Each row of numbers stands for one node and depends on some of the facts below. Use the named rows to name the rest.

Some nodes and their rows:
-9,-7,9,3,-12,-15,1,-1,-6,-2,8,8,-2,-6,4,9,-8,6,1,4,-3,-8,-3,2,8,-13,-5,2,19,-15,-13,-25,-26,21,-5,5,-2,2,7,11,3,-4,-6,15,-2,10,4,8,2,13: mavas
5,0,-13,13,8,0,1,9,5,-2,9,10,-1,11,0,-13,3,-8,-5,-10,12,-2,-5,6,4,-7,-8,-2,13,-10,-6,-11,-23,-1,-2,8,6,4,10,-2,6,14,-4,7,-8,-12,-6,2,3,11: grubrem
2,3,-5,-4,-14,-6,-16,-4,4,1,-4,-5,-13,-4,4,3,5,-1,2,-8,-10,1,8,-9,8,-3,6,-11,4,-2,16,-5,7,-1,2,-17,13,-7,-11,3,4,-4,-1,0,-1,19,-5,12,-3,11: zukil
-4,-1,2,6,-7,-14,-6,4,1,-11,2,-4,-2,-14,2,-6,2,-13,0,10,2,-1,-2,9,7,-7,0,0,12,-12,-12,-16,-14,-2,4,12,-25,1,10,4,-14,3,-13,1,6,-14,-6,4,5,16: flesugro
-8,-1,-5,3,7,1,1,-1,-4,-8,4,-7,12,3,0,-6,-1,4,2,12,-18,-14,3,17,-6,18,-3,-13,-17,-4,7,-13,9,0,6,19,11,-3,-11,-4,0,5,-4,-7,6,-38,-6,5,1,-9: trumepler
2,-9,-15,7,7,-2,3,6,4,7,7,7,4,16,2,-11,3,3,-7,-29,17,-1,-4,-8,7,-7,-15,0,8,-11,-14,-16,-22,8,-8,-1,8,1,21,6,13,10,5,16,-11,4,-5,3,1,6: vulo
7,4,-10,-9,-12,19,-7,-16,-10,0,-7,11,-9,-10,3,22,-6,-1,11,4,13,1,0,-13,2,-1,9,6,9,-5,12,0,-12,-7,2,-4,12,17,25,5,19,-6,-9,-2,-9,8,-3,7,-2,14: dobil
-4,-3,-2,-10,-11,-3,-7,-3,7,5,4,-22,16,-4,8,5,2,3,-5,-19,11,2,-9,-2,9,9,-9,-2,-23,-10,-26,-23,11,2,2,1,-34,-8,11,15,1,1,4,17,-1,5,-4,4,-3,9: flebe
-3,-13,-6,-5,-2,-5,-4,-10,-4,-2,-24,6,-12,-6,4,2,-2,2,4,-3,-10,-4,6,-12,3,0,0,-5,7,-3,12,-9,-3,-3,3,-5,20,0,9,3,17,-6,-1,0,12,-6,-6,11,0,0: fidra
0,2,-5,-7,-14,-6,-14,-7,5,-1,-10,-1,-12,-3,6,2,3,0,1,-11,-16,-1,6,-6,5,-5,5,-11,1,-1,16,-9,5,-1,2,-16,17,-8,-18,1,14,-7,-1,4,1,11,-3,10,-5,5: plebra
2,4,-5,-5,-15,-5,-16,-4,4,2,-5,-3,-12,-4,5,4,4,-1,2,-8,-11,1,7,-8,7,-3,7,-10,3,-2,16,-5,6,-1,1,-17,12,-6,-12,3,8,-5,-1,1,-1,17,-5,11,-4,11: litror
3,2,-3,-6,-12,-5,-16,-3,7,3,-7,0,-17,-2,6,5,1,-2,1,-7,-10,0,6,-5,8,-1,5,-12,0,-2,17,-7,11,-2,3,-17,16,-7,-16,2,10,-1,1,2,2,15,-3,15,-4,13: nedral
2,6,0,12,1,0,2,2,3,-2,8,-15,1,-2,-1,-2,4,1,-2,25,-7,-8,-7,17,-2,13,0,-10,-7,-10,-7,-6,0,-1,5,26,-11,-2,-7,0,-2,11,-9,-5,8,-26,-5,5,5,8: gafle
-2,-11,-6,-3,-4,-4,-4,-9,-4,0,-18,3,-12,-8,1,4,0,1,6,-2,-6,-2,7,-14,5,0,1,-3,10,-4,12,-5,-2,-4,3,-7,15,2,13,3,9,-3,-3,-2,9,3,-7,11,1,4: poklom
4,7,-4,-2,-14,-7,-14,-4,6,-3,-8,0,-17,-4,4,0,4,-4,3,0,-18,0,7,-1,5,-7,9,-12,8,-1,21,-3,4,-4,3,-14,16,-7,-22,-2,8,-3,-5,-1,2,9,-3,12,-2,10: lebra
-1,-11,-6,-4,-3,-3,-5,-9,-4,0,-20,5,-13,-6,3,4,-1,1,5,-1,-7,-3,6,-13,4,0,1,-4,8,-4,12,-6,-2,-3,3,-7,17,1,11,3,12,-5,-2,-1,10,-1,-6,10,0,3: klubretir
1,1,-4,3,-13,-15,-17,3,6,5,2,-16,-13,-8,-1,-3,12,-1,3,-6,-8,4,14,-14,13,-2,5,-13,10,-2,15,0,13,2,1,-20,9,-11,-6,5,-15,1,0,-6,2,31,-10,12,0,14: trigekon
-1,-9,-1,-2,-6,0,1,-6,1,13,-2,-19,5,-2,5,11,1,15,-4,-3,7,-3,-8,-12,6,12,-8,-4,-13,-11,-22,-13,3,11,-2,6,-15,-4,18,17,13,-1,6,12,6,7,-3,6,0,6: lifis
0,-8,-5,0,-2,-4,-5,-7,-4,-3,-19,9,-17,-7,2,1,-1,-3,5,6,-10,-4,7,-6,2,-2,4,-6,13,-3,16,-3,-7,-6,4,-1,20,3,6,-1,11,-3,-6,-5,11,-8,-6,12,2,5: nefla

Facts:
befitum: μ kluskis fluvek ploler dekames pibe
bidru: Λ fline pliflolol
biplos: μ lokles skarol rimas flogren
bodrevek: Λ stefudral vukli
bozigrom: μ flodu mavas brulu
bravir: Λ luses flodru
brema: μ putiban fluvek fligrek floskisak natri laklugrik
bripi: Λ kastu ploku tegir
daflo: μ sebo dobil bripi lisidem trizul; Λ nekem gristo figus natri stibril
debru: μ sugus; Λ fluzil doguk
dito: μ kifles flodu plevi
dodrir: μ vulo klezon diste stogam fligreran trino
doguk: μ flesugro flebrek; Λ figus
drebom: μ vukli flebrek
dronem: μ kloklak drunivor kaplu stikla
dutro: Λ stefudral
fazuk: μ poklom fotir griple gimen gakla; Λ fluvek
fedal: μ medol fligreran muflar flebrek rada
fegaflem: Λ mipludrir subin bravir nozile
fesuk: Λ gubro tegir
figus: Λ gristo
flatu: Λ zotro
flefos: Λ bufir doguk
flesugro: Λ gogror skeli
flibom: μ sagram stefudral fotir livil kivudo zesis
flike: Λ doguk
fline: μ kastu flustanin; Λ sebo lesto
flodru: Λ doguk
flofam: Λ kaplu stibril
floskisak: Λ sebo trutin
fluple: μ fesuk luses draduk
fluvek: Λ stadron vobes
fluzil: Λ figus
fople: μ bilak fligrek biska brefe plitribrak
fotir: Λ vulo
fugrar: μ fluvek rugitum dutro brulu
gafle: Λ flodru nogris mugrur
gagrok: Λ lesto
gakla: Λ vulo
gebe: μ gafle stobis trefir moge plevi diskan
gebrete: Λ sebo
gidram: μ bufir stobis saze suzan
gimen: Λ nekem
gogror: Λ regon
govo: Λ flebe flefos figus plubisi kefak dutro
gristo: μ replan nedrik brulu; Λ diveku
groplin: μ motan pamim trumepler; Λ luses rudrus
grubrem: Λ klubosur
gubro: Λ stibril
kaplu: Λ nekem daflo
kastu: Λ klakli kivudo
keski: Λ mafitrik
kifles: Λ trutin
kleflefli: Λ zesis
kleklos: μ skubil flesugro stogam stikla
klezon: Λ sibi gimen zadra
klidrin: μ zigu fista suzan brulu
kloklak: Λ fazuk zesis
klubosur: μ gagrok satrele zotro kivudo; Λ pamim
kluten: Λ vulo stadron pliflolol
kuflum: μ suzur trutin
lavak: μ zigu skeli vora
lebra: μ midrol; Λ skele
lesto: Λ nozile
lisidem: Λ daflo
litror: μ kleflefli stoskel nozile diveku brulu
livil: Λ stogam nozile
logu: μ kugi skaplil flustanin; Λ pife daflo
luses: Λ natri
mafitrik: μ kituro bufir dekames; Λ pife
marir: μ bilak kodan vulo skuve trugopa
mavas: Λ stugrek
medol: Λ groplin gretro luses stogam rimas
midrol: Λ figus
mipludrir: Λ pamim gimen
mozur: Λ sebo logu
nanu: Λ fedal gristo
natri: Λ stibril
nedral: μ gafle kastu stobis bepi figus
nefla: Λ bilak
nevo: μ vulo gagrok draduk
nifen: Λ fluzil lisidem
nogris: μ bufir stunas plevi lifis; Λ nifen
nozile: Λ sasil
pamim: Λ vukli
peplak: μ bidru bepi keski grubrem; Λ zolu
pibe: Λ stadron skobava
pife: Λ gubro
plaba: μ bidru nefla satrele dekames klakli
plapon: Λ dasus
plebra: μ sagram fluzil fidra
pleklus: μ fluzil klubretir flodu
pleplu: μ gafle dekames
plesuzis: μ flatu flogren taplir
pliflolol: Λ zigu plubisi
pligrir: Λ mozur drunivor trugopa
ploku: μ putiban stobis ziplum; Λ mavas
plubisi: μ vulo poditrum fotir plevi; Λ bufir
plunur: Λ kastu medol
rada: Λ mugrur lifis zadra
regon: Λ flebe fegaflem
rimas: Λ gogror zesis
rudrus: Λ lesto
sagram: Λ fluzil
satrele: Λ sebo
saze: Λ kivudo doguk
sebo: Λ klubosur subin
sesul: μ kleflefli diste sasil dasus
sibi: Λ stefudral
siplan: Λ gebrete lisidem
skarol: Λ fotir
skele: μ trumepler luses floskisak fidra
skobava: μ gogror tofo mipludrir livil taplir; Λ pamim nogris
skoskul: μ fligrek flefos figus plunur
stati: μ fugal rada trestu
stefudral: Λ gubro zesis
stibril: Λ gristo figus diveku
stipus: μ sebo raklos bidru muplo brulu trestu
stogrom: μ putiban; Λ trogrukan flodru
stugrek: μ diste trutin diskan; Λ dronem zesis
subin: μ stogam bibramil trefir; Λ plubisi
taplir: Λ bufir
tegir: Λ dasus
tragar: μ vunar luses satrele
trarir: μ skuve klorus rudrus sasil flebrek
trigekon: μ drunivor nubak stibril
triris: μ skeli regon trelon
trogrukan: μ vunar siplan duplinel; Λ gubro
tromok: μ klisa saze nubak stikla
trugopa: Λ bufir peplak nifen vora
trumepler: Λ kifles debru
trutin: Λ stepur fedal
vamadri: μ stobis stepur braklis lifis brulu
viplo: μ sagram bidru vora
vobes: μ poklom nedrik rudrus; Λ nekem midrol trutin
vulo: Λ pamim
vunar: Λ logu
zadra: Λ sibi flefos lifis
zolu: μ kifles braklis plitribrak
zotro: Λ skeli
zukil: μ pligrir flesugro stoskel keski

Name these rows:
No name comes twice in this set of rows, the named rows included.
-6,-5,-10,-2,6,6,-2,1,-6,0,13,-4,12,5,-1,-1,-2,6,7,-5,1,-10,9,6,0,20,-8,-8,-15,-3,10,-12,15,-1,3,4,19,3,9,-1,-10,11,3,-4,-6,-9,-7,9,-1,-2 -> kifles
-6,-11,-3,-14,-12,-2,-7,-10,-4,-1,-10,-1,4,-11,9,11,-5,-1,2,-16,14,1,-4,-13,9,-2,-5,7,-4,-11,-15,-22,-7,0,1,-4,-18,3,28,14,10,-8,-1,15,0,6,-3,6,-2,10 -> skeli
-15,-7,0,-9,0,2,-1,-2,-9,-1,18,-13,24,-2,3,7,-7,11,8,-2,-1,-13,6,11,1,27,-10,-7,-29,-7,-3,-24,23,7,4,9,1,0,8,6,-16,6,4,2,-3,-11,-4,9,-2,-3 -> natri
-3,-17,-7,-7,-3,-3,-6,-10,-5,4,-22,3,-12,-7,3,7,-2,5,6,-9,-1,-1,8,-20,7,3,-2,-3,4,-3,10,-7,3,-2,2,-12,19,1,19,7,12,-5,3,0,10,8,-7,13,-1,3 -> bilak
-13,-1,4,-2,-9,-13,-8,4,-6,-19,13,-2,12,-18,3,-4,-5,-17,8,8,3,-5,1,20,6,-1,-2,2,2,-12,-10,-27,-4,-3,8,14,-30,5,10,1,-32,5,-14,0,0,-19,-5,5,4,14 -> medol
0,9,0,14,-6,-10,1,10,5,-4,27,7,2,9,1,-8,1,-1,-4,0,-4,-8,-6,19,4,-14,-5,-5,16,-13,-7,-18,-27,15,-5,10,4,-2,-16,-1,-1,10,-8,11,-14,0,2,2,3,13 -> bodrevek
-5,8,0,-8,-16,3,-11,-2,4,10,24,-40,22,-1,5,11,7,16,0,-6,-1,-4,-1,1,5,26,-3,-13,-40,-6,-13,-15,35,11,2,0,-23,-13,-8,14,-10,1,8,6,-7,16,-4,6,-5,4 -> doguk
-7,1,3,6,-3,-3,1,1,-8,-3,17,-3,5,-2,-1,5,-4,8,7,16,-8,-12,4,12,1,10,-2,-7,1,-8,4,-13,0,11,1,12,9,3,-1,2,-11,6,-6,-3,-2,-5,-2,8,3,5 -> keski
1,-5,-7,-3,-1,-1,21,-6,20,0,3,5,-6,8,-7,-13,9,4,9,-25,3,-1,-16,11,1,-23,-11,6,32,-11,3,-1,-22,-16,0,1,3,3,-12,-11,-2,25,-14,20,0,21,-4,-8,7,-2 -> skarol
-4,17,6,4,-13,-6,-9,4,5,-5,25,-18,9,-1,4,2,3,3,-2,15,-21,-11,-2,26,0,9,4,-16,-17,-8,1,-16,12,10,4,13,-8,-11,-35,0,-8,4,-6,1,-4,-9,0,6,-1,7 -> stogrom
7,-4,-10,-3,-2,12,0,-10,7,12,-14,-28,6,-1,4,7,8,10,-6,-2,10,2,-12,-14,1,19,-4,-5,-25,-7,-20,-3,10,-6,3,12,-24,-5,20,14,22,0,3,6,10,-10,-9,2,-1,2 -> vora
-11,-10,0,-10,1,8,1,-4,-6,11,17,-22,23,2,3,14,-6,19,6,-5,7,-11,2,3,3,35,-13,-7,-39,-8,-11,-20,30,8,3,8,-5,-2,15,12,-8,9,12,5,-2,1,-4,12,-3,-1 -> figus

The same nodes again, as new rows of numbers:
Some rows with their names:
5,-15,9,7,1,-7,9,1,-3,-9,-8,3,-4,-4,-9,-12,-13,17,-4,-12,-4,-2,-4,2,-20,-26: stugrek
18,-5,-1,11,7,-5,5,6,7,-2,-5,6,-5,-3,10,-3,-8,0,15,-9,-4,-9,5,8,-15,-7: zesis
-6,-1,4,-7,3,-5,-1,-6,-7,-10,-4,3,3,5,-7,-18,2,4,-5,-5,11,5,-6,3,-5,3: flibom
20,-10,-1,6,4,-9,11,11,3,1,-9,3,-3,-2,9,-4,-12,-3,17,-13,1,-9,10,7,-12,-18: kivudo
7,-16,9,6,2,-4,13,10,7,-2,-10,4,-8,-9,13,1,-11,5,3,0,-6,-10,6,-1,-13,-37: mavas
-3,3,1,-7,1,3,0,0,7,2,3,5,1,-1,11,1,5,-5,4,3,3,1,4,1,1,1: replan
14,11,-5,5,5,0,-7,0,14,0,-1,-3,-5,-5,5,-3,-14,0,9,1,-4,-16,7,2,-17,14: stadron
0,-6,-8,-10,-3,0,3,5,-8,9,0,-6,4,3,0,6,0,-5,2,1,1,7,11,-3,20,-8: pife
19,2,-6,10,10,-2,1,5,4,4,-1,5,0,0,5,1,-5,-2,15,-11,-4,-8,9,8,-8,9: flebe
-9,2,8,-7,5,-6,2,2,-8,-10,-2,-3,5,4,-9,-16,6,3,-2,-4,11,5,-4,6,-9,5: fluple
5,-4,8,14,1,-10,3,15,0,-2,-3,-4,-2,2,1,6,1,-10,5,-5,-2,-6,-5,9,4,-1: luses
-4,2,-1,-6,0,-1,-1,0,4,-1,5,2,-3,0,10,0,6,-5,7,4,3,3,1,3,-1,0: brefe
6,1,-6,0,-4,-1,0,5,-3,5,4,-5,0,4,0,9,-3,-4,2,-3,-5,-4,4,1,9,2: figus
4,-2,-7,3,-4,0,-3,2,-1,4,-1,-4,2,2,2,8,-6,-5,2,-4,-4,0,2,0,12,1: kaplu
15,1,-7,1,5,-3,3,4,2,8,-3,0,5,1,6,2,-8,-5,13,-13,1,-7,14,6,0,6: diveku
12,5,5,-13,1,3,5,-8,-9,-8,12,10,-1,9,-15,-6,6,6,-11,-1,13,4,-6,0,-11,-1: pleplu
17,9,4,4,3,-1,7,-4,-5,1,-2,-5,15,0,-17,-4,-8,4,7,-27,8,11,12,3,-12,12: fedal
-1,0,-1,-2,6,-12,-8,0,-1,4,-3,-2,2,-2,-29,-13,-9,9,-10,-8,-2,-3,-3,9,-4,8: plubisi
-2,2,1,-6,1,2,0,-1,5,1,4,3,0,-2,10,1,7,-6,4,4,3,2,3,1,0,0: rugitum

Name these rows:
No name comes twice in this set of rows, the named rows included.
-9,1,7,-8,4,-7,0,-4,-3,-4,0,-1,4,-1,-14,-15,5,5,-4,-6,7,10,-2,6,-9,2 -> marir
-3,1,-2,-4,1,-1,-1,3,2,-3,0,0,-3,2,10,-3,6,-7,8,6,5,1,0,4,0,2 -> fidra
5,3,0,7,0,0,-6,3,6,0,0,-4,-4,-2,2,6,-7,-3,1,2,-6,-7,-2,1,1,6 -> mipludrir
-11,1,7,-14,5,5,8,-11,0,0,6,7,9,5,-4,-8,6,13,-11,-13,2,-4,0,1,-9,2 -> vamadri
19,4,-10,-1,6,-3,3,2,5,11,0,1,1,1,3,2,-9,-1,10,-12,-3,-10,12,8,-5,7 -> lifis
3,-6,-5,-3,-3,-1,4,6,-3,5,-3,-4,0,0,3,5,-4,-2,2,1,-2,0,7,-2,8,-11 -> gubro
-5,-1,-8,1,-5,4,-8,4,-5,6,-2,-14,2,0,-6,9,-6,-2,-10,12,-7,-2,3,-8,23,4 -> taplir
-7,0,0,-9,5,-1,-2,-3,10,7,0,8,-1,-4,6,-4,3,-5,2,2,1,0,3,6,2,-1 -> flodu
14,-23,-8,-15,4,-1,21,12,-5,0,-21,-7,-8,-10,20,-17,-20,15,17,10,0,-4,30,-11,-27,-59 -> dasus
0,3,9,11,-9,6,-8,1,5,-9,1,-1,-5,3,-2,14,-5,-8,-16,13,1,-11,-15,-9,19,5 -> bidru
6,-1,14,19,-4,-7,2,7,11,1,5,5,-1,-3,0,17,-1,-9,3,-14,-6,-1,-11,10,2,0 -> rudrus
-1,-7,6,-3,0,-4,6,2,-13,-6,-5,-7,8,6,-14,-6,-4,8,-8,-9,6,2,1,-3,3,-5 -> trogrukan
9,5,9,-8,3,1,5,-4,-10,-15,2,8,2,10,-10,-10,5,2,-9,1,22,3,-5,-3,-6,2 -> plaba
-9,-2,2,-6,2,-6,-3,-8,-3,-4,0,2,5,-2,-13,-15,0,5,-3,-7,5,14,-4,5,-9,1 -> dodrir
-3,2,0,-5,2,-4,-3,5,5,1,1,0,-3,-2,5,-4,7,-8,7,7,4,4,1,6,0,0 -> draduk

The same nodes again, as new rows of numbers:
Named rows:
2,13,-12,-1,7,-15,6,1,2,5,14,-2: kloklak
4,-7,-37,11,19,-2,-14,13,4,-25,20,-14: flesugro
-1,-8,17,-3,-5,4,2,-1,2,-2,10,-2: doguk
2,4,-11,-5,10,-20,8,7,-1,-2,8,-4: saze
-2,-6,15,2,-3,-3,6,-8,-3,-1,-1,-9: gidram
0,13,-11,0,1,7,3,4,4,-7,-2,6: flogren
-3,4,26,2,5,13,-20,-7,3,5,-3,9: sasil
1,3,-6,-1,7,-7,-3,3,-3,-5,-8,2: dekames
-12,2,-37,-11,20,-18,20,12,9,43,13,-10: plapon
0,3,-27,-4,9,-15,-3,2,-1,12,16,-2: kleflefli
1,4,8,0,-2,5,4,1,1,-5,0,2: zadra
-5,-8,0,-1,-9,7,2,-9,-7,-6,4,-7: stipus
-2,1,0,4,-5,9,6,-3,0,16,-2,-5: groplin
2,2,-14,0,2,2,-1,5,-1,7,-9,3: fidra
-2,6,-10,-1,1,1,-1,1,-1,-11,-2,3: trelon
4,-21,-54,24,20,26,-24,19,6,-30,6,-23: zotro
-1,-10,11,-3,-8,6,1,-2,-6,-7,2,-5: gristo
0,-1,6,-2,2,1,-6,-1,3,-2,7,4: muflar
0,-5,17,-1,-5,3,13,4,0,-12,0,-6: logu

Which node is each row?
No name comes twice in this set of rows, the named rows included.
-4,-9,11,0,-7,4,-1,-9,-4,-1,6,-6 -> litror
0,7,0,4,-16,15,8,-6,-1,10,2,1 -> skobava
-10,3,-16,-4,15,-5,-3,-3,1,29,-1,-4 -> mavas
-8,8,20,4,6,18,-5,-7,5,7,-10,2 -> gretro
-4,-12,41,-1,-10,22,-5,-7,2,-3,-1,1 -> fedal
6,-10,19,-3,-5,4,-4,8,2,-3,-3,5 -> trugopa
-1,-3,24,2,6,8,-11,0,5,8,-12,6 -> bilak
-14,10,34,3,11,12,0,-13,10,25,-2,-5 -> dronem
-11,3,-11,-6,14,-3,11,6,8,27,2,-4 -> tegir
4,-1,-14,-5,-2,-9,-1,6,-2,-10,13,3 -> rada
0,3,-14,-1,-1,7,-1,5,0,11,-3,4 -> stefudral
6,-2,-8,-3,-2,-12,2,6,1,5,14,1 -> klezon
-16,-6,10,-10,23,3,-3,3,12,40,-1,-1 -> dasus

